Below are the code and all the weights of a small trained network. Each question names an input and a target symbol and asks about switching units off, where a switched-off unit gives its printed mean instead of its output.

import numpy as np


def w(rows, s, z=0):
    codes = np.array(rows[::2]) - 128.0
    scale = np.full(codes.shape[1], s)
    scale[-1] = z or s
    return codes * scale


def norm(h):
    return h / np.sqrt((h * h).mean(-1, keepdims=True) + 1e-5)


def f(y):
    return np.maximum(y, 0)


def softmax(a):
    e = np.exp(a - a.max(-1, keepdims=True))
    return e / e.sum(-1, keepdims=True)


def log_softmax(a):
    a = a - a.max(-1, keepdims=True)
    return a - np.log(np.exp(a).sum(-1, keepdims=True))


def net(x, mask):
    ids = ['ΔΘΣαζη'.index(c) for c in x.split()]
    T = len(ids)
    res = E[ids] + P[:T]
    u = 0
    for l in range(2):
        r = norm(res)
        for j in range(3):
            rows = slice(2 * j, 2 * j + 2)
            q, k, v = (r @ M[l][rows].T for M in (Q, K, V))
            z = softmax(np.where(np.tri(T) > 0, q @ k.T / 2**0.5, -1e9)) @ v
            o = O[l][rows]
            res = res + np.where(mask[u + j], z, o[:, -1]) @ o[:, :-1]
        u += 3
        y = f(norm(res) @ A[l][:, :-1].T + A[l][:, -1])
        res = res + np.where(mask[u : u + 8], y, B[l][:, -1]) @ B[l][:, :-1]
        u += 8
    return log_softmax(norm(res)[-1] @ U[:, :-1].T + U[:, -1])


Q, K, V, O, A, B = {}, {}, {}, {}, {}, {}
E = w([
[203,162,112,108,101,40,116,158,193],'Δ',
[132,105,9,116,116,102,66,117,69],'Θ',
[216,111,94,93,83,95,138,88,201],'Σ',
[106,190,121,165,80,129,83,101,131],'α',
[113,102,63,139,87,58,167,130,145],'ζ',
[125,142,114,143,168,92,152,40,131],'η',
],0.015)
P = w([
[56,144,165,27,154,145,125,138,145],'0',
[102,131,211,100,111,93,94,104,98],'1',
[117,145,169,88,108,110,109,108,124],'2',
[125,138,152,102,117,96,106,116,123],'3',
[130,142,140,116,124,97,106,124,123],'4',
[132,141,130,129,128,98,111,126,123],'5',
[134,144,123,143,133,97,111,132,127],'6',
[127,139,119,161,139,98,112,137,129],'7',
[127,140,114,173,143,110,119,139,134],'8',
[121,135,103,185,145,122,119,139,145],'9',
[120,133,92,200,150,132,118,143,162],'10',
[119,133,84,218,153,150,124,151,165],'11',
[117,133,71,237,156,158,120,156,165],'12',
[106,132,54,254,158,176,112,156,185],'13',
],0.0094)
Q[0] = w([
[147,101,75,100,41,130,114,140,126],'L0H1',
[144,111,62,141,148,50,94,81,170],'L0H1',
[135,118,126,95,82,163,147,75,95],'L0H2',
[13,55,192,76,193,195,254,158,37],'L0H2',
[92,121,181,109,92,132,147,169,129],'L0H3',
[73,88,130,107,205,155,201,126,74],'L0H3',
],0.0088)
K[0] = w([
[197,126,134,210,193,210,140,115,143],'L0H1',
[129,116,70,237,128,136,132,136,167],'L0H1',
[103,116,118,109,160,75,114,98,86],'L0H2',
[103,136,184,1,84,96,89,139,75],'L0H2',
[134,141,188,54,127,131,103,166,138],'L0H3',
[183,180,163,160,165,179,73,109,100],'L0H3',
],0.009)
V[0] = w([
[37,68,134,92,145,103,178,155,102],'L0H1',
[125,181,126,109,223,119,136,23,119],'L0H1',
[31,195,54,68,77,143,90,178,179],'L0H2',
[211,254,131,97,111,114,59,192,128],'L0H2',
[190,186,102,108,160,104,146,112,152],'L0H3',
[93,76,130,225,83,112,212,178,159],'L0H3',
],0.0061)
O[0] = w([
[171,3,133,196,87,181,118,83,218,87],'L0H1',
[54,159,176,104,182,61,191,100,171,109],'L0H1',
[138,107,165,124,52,189,121,124,99,236],'L0H2',
[69,43,91,130,74,190,79,87,220,151],'L0H2',
[107,94,138,78,78,106,69,87,193,191],'L0H3',
[161,197,99,137,61,128,143,86,19,253],'L0H3',
],0.0057,0.0037)
A[0] = w([
[123,155,147,98,62,122,97,157,153,2],'L0N1',
[169,160,158,137,112,102,125,45,143,192],'L0N2',
[3,62,160,94,108,128,119,120,184,83],'L0N3',
[57,217,146,105,134,176,82,166,105,222],'L0N4',
[209,154,124,83,96,134,85,139,105,26],'L0N5',
[196,137,84,154,133,133,120,92,202,107],'L0N6',
[44,173,157,56,228,146,154,181,168,65],'L0N7',
[98,56,111,116,211,163,55,175,116,24],'L0N8',
],0.0062,0.0015)
B[0] = w([
[159,57,141,139,143,155,118,176,142,194],'L0N1',
[217,167,58,126,191,146,35,157,188,253],'L0N2',
[63,160,140,162,128,92,255,68,91,178],'L0N3',
[162,225,194,21,83,6,143,122,154,164],'L0N4',
[68,112,169,177,180,172,102,148,13,213],'L0N5',
[65,103,60,111,146,80,123,147,63,250],'L0N6',
[171,8,203,205,126,199,3,179,62,139],'L0N7',
[194,125,169,42,139,182,72,169,164,139],'L0N8',
],0.0053,0.0045)
Q[1] = w([
[110,166,142,167,215,139,127,47,77],'L1H1',
[252,118,30,167,67,82,113,129,99],'L1H1',
[114,25,155,129,225,155,188,103,137],'L1H2',
[119,108,86,170,84,72,74,59,136],'L1H2',
[131,149,63,151,57,65,128,107,136],'L1H3',
[50,97,179,139,165,167,240,192,150],'L1H3',
],0.011)
K[1] = w([
[13,134,168,57,200,71,209,127,132],'L1H1',
[166,190,69,217,149,124,133,134,82],'L1H1',
[214,85,177,61,165,132,112,123,154],'L1H2',
[146,192,115,206,120,136,143,142,83],'L1H2',
[104,145,75,255,158,189,104,137,54],'L1H3',
[135,94,241,24,115,171,81,141,105],'L1H3',
],0.0091)
V[1] = w([
[92,126,80,134,152,122,175,57,133],'L1H1',
[199,153,121,126,129,190,63,49,137],'L1H1',
[121,174,129,113,108,148,25,48,169],'L1H2',
[89,64,109,124,126,150,164,156,110],'L1H2',
[34,63,155,53,141,141,109,126,41],'L1H3',
[48,74,85,180,66,116,254,99,133],'L1H3',
],0.0076)
O[1] = w([
[149,230,170,43,115,111,57,133,50,119],'L1H1',
[140,103,114,104,255,147,156,150,139,167],'L1H1',
[145,155,117,127,118,154,195,183,64,154],'L1H2',
[113,130,93,123,202,87,84,10,49,112],'L1H2',
[88,115,110,156,65,136,89,101,46,63],'L1H3',
[250,176,197,96,68,120,104,72,167,255],'L1H3',
],0.0065,0.0071)
A[1] = w([
[96,150,92,105,119,44,141,129,124,254],'L1N1',
[54,100,51,112,79,161,141,100,174,251],'L1N2',
[2,107,233,135,180,149,129,117,97,141],'L1N3',
[176,91,74,107,201,242,60,134,62,111],'L1N4',
[165,60,128,114,135,134,158,110,227,10],'L1N5',
[115,170,172,113,52,61,168,90,113,213],'L1N6',
[191,143,142,84,182,168,122,119,196,120],'L1N7',
[147,97,68,145,57,126,206,143,81,225],'L1N8',
],0.0065,0.0013)
B[1] = w([
[177,124,98,119,180,165,132,100,68,254],'L1N1',
[138,197,170,245,123,30,138,130,97,177],'L1N2',
[221,99,32,147,132,180,104,236,158,140],'L1N3',
[98,158,146,158,161,114,140,166,254,187],'L1N4',
[44,169,139,178,135,107,140,128,112,201],'L1N5',
[96,76,89,106,229,208,164,146,161,246],'L1N6',
[63,175,122,115,83,124,169,159,22,226],'L1N7',
[134,169,203,107,97,180,84,167,86,218],'L1N8',
],0.0074,0.0049)
U = w([
[115,109,132,201,100,60,127,135,216,253],'Δ',
[111,94,107,159,97,131,67,127,35,100],'Θ',
[111,170,117,77,161,63,210,79,82,122],'Σ',
[150,117,176,89,94,204,170,214,145,129],'α',
[254,118,131,118,58,112,111,52,119,135],'ζ',
[148,67,76,112,221,167,151,119,235,125],'η',
],0.0087,0.0016)

Each question gives the input, a string of symbols that net reads in full, and the target symbol t.
The units are the heads (2 rows each of Q, K, V and O) and the neurons (one row each of A and B). Each row of codes is followed by its name. A weight is (code - 128) times the scale printed after its matrix; where a second scale follows, it is the last column's (O, A, B and U).
mask holds one flag per unit, layer by layer, with each layer's heads first. A switched-off unit (its flag False) gives its mean, the last column of its rows in O or B, instead of its output. The means were averaged over made-up inputs and are rounded, as every weight is.
A unit's drop is (log p(t) with every unit on - log p(t) with that unit switched off) / (log p(t) with every unit on - log p(t) with every unit switched off).
The circuit of an input: a set's keep is (log p(t) with only the set's units on - log p(t) with every unit switched off) / (log p(t) with every unit on - log p(t) with every unit switched off). Starting from the 12 units with the biggest drops (on a tie, the unit counted first), units are removed one at a time, each time the one whose removal leaves the highest keep (on an exact tie, the one counted first), for as long as the keep stays at least 0.8.
circuit, biggest first: the units of the circuit, biggest drop first
k most important neurons: the k neurons with the biggest drops, biggest first
k most important neurons of layer l: the k neurons of layer l with the biggest drops, biggest first
heads that matter: for each layer, one digit per head in row order, 1 if its drop is at least 0.15 and else 0, layers parted by /
input ζ Δ Θ α Δ, target α: circuit, biggest first : [L1H2]
input Σ ζ Δ ζ, target Δ: heads that matter : 001 / 100
input Δ ζ ζ Δ Δ Δ η, target η: heads that matter : 110 / 101
input α α Δ ζ Σ Δ Θ ζ Δ α Σ ζ Σ Δ, target ζ: circuit, biggest first : [L1H3, L0H3]
input Δ ζ ζ Θ Δ Σ Σ η Δ ζ ζ, target ζ: heads that matter : 011 / 000
input ζ ζ Θ Δ Σ ζ Σ ζ Θ Δ Θ, target Δ: 2 most important neurons : [L1N4, L0N5]
input ζ Θ Δ η α, target Σ: 2 most important neurons : [L0N4, L0N2]
input Δ ζ ζ Θ ζ Θ Δ Θ Σ, target η: heads that matter : 110 / 101
input ζ ζ Σ, target Σ: 2 most important neurons of layer 0 : [L0N6, L0N5]
input Σ ζ ζ ζ ζ ζ Θ Δ ζ α Σ ζ Δ, target ζ: heads that matter : 000 / 001
input ζ Σ Θ Θ, target η: heads that matter : 111 / 100
input ζ Σ α Δ Σ Θ Σ, target η: heads that matter : 010 / 101
input Δ Δ ζ Θ, target ζ: 2 most important neurons of layer 0 : [L0N3, L0N8]
input Δ ζ α Δ Σ Δ, target η: heads that matter : 011 / 101
input Θ Δ Θ Δ α Δ Δ, target Δ: 4 most important neurons : [L0N8, L0N4, L1N2, L1N7]
input Δ η Δ Θ ζ Δ Δ α Θ Θ, target α: 2 most important neurons : [L0N8, L1N8]
input Σ ζ Θ Σ Θ, target η: heads that matter : 011 / 100
input Θ Θ Δ Δ Σ η, target η: 2 most important neurons : [L0N7, L1N3]
input Θ Σ η ζ Δ ζ, target Δ: heads that matter : 001 / 110
input η Θ Θ Δ ζ η Δ ζ, target η: heads that matter : 111 / 100
input Θ ζ ζ α ζ ζ α Σ Δ α η ζ, target Σ: heads that matter : 110 / 001
input η ζ α Θ ζ ζ η ζ ζ ζ η ζ Σ, target Σ: circuit, biggest first : [L1N7, L0H2]
input η η ζ α α ζ, target α: heads that matter : 001 / 010
input Δ Θ Δ, target Θ: 4 most important neurons of layer 0 : [L0N3, L0N8, L0N2, L0N4]
input Δ α Θ α Θ ζ η Δ Θ, target Σ: 2 most important neurons : [L0N2, L1N6]
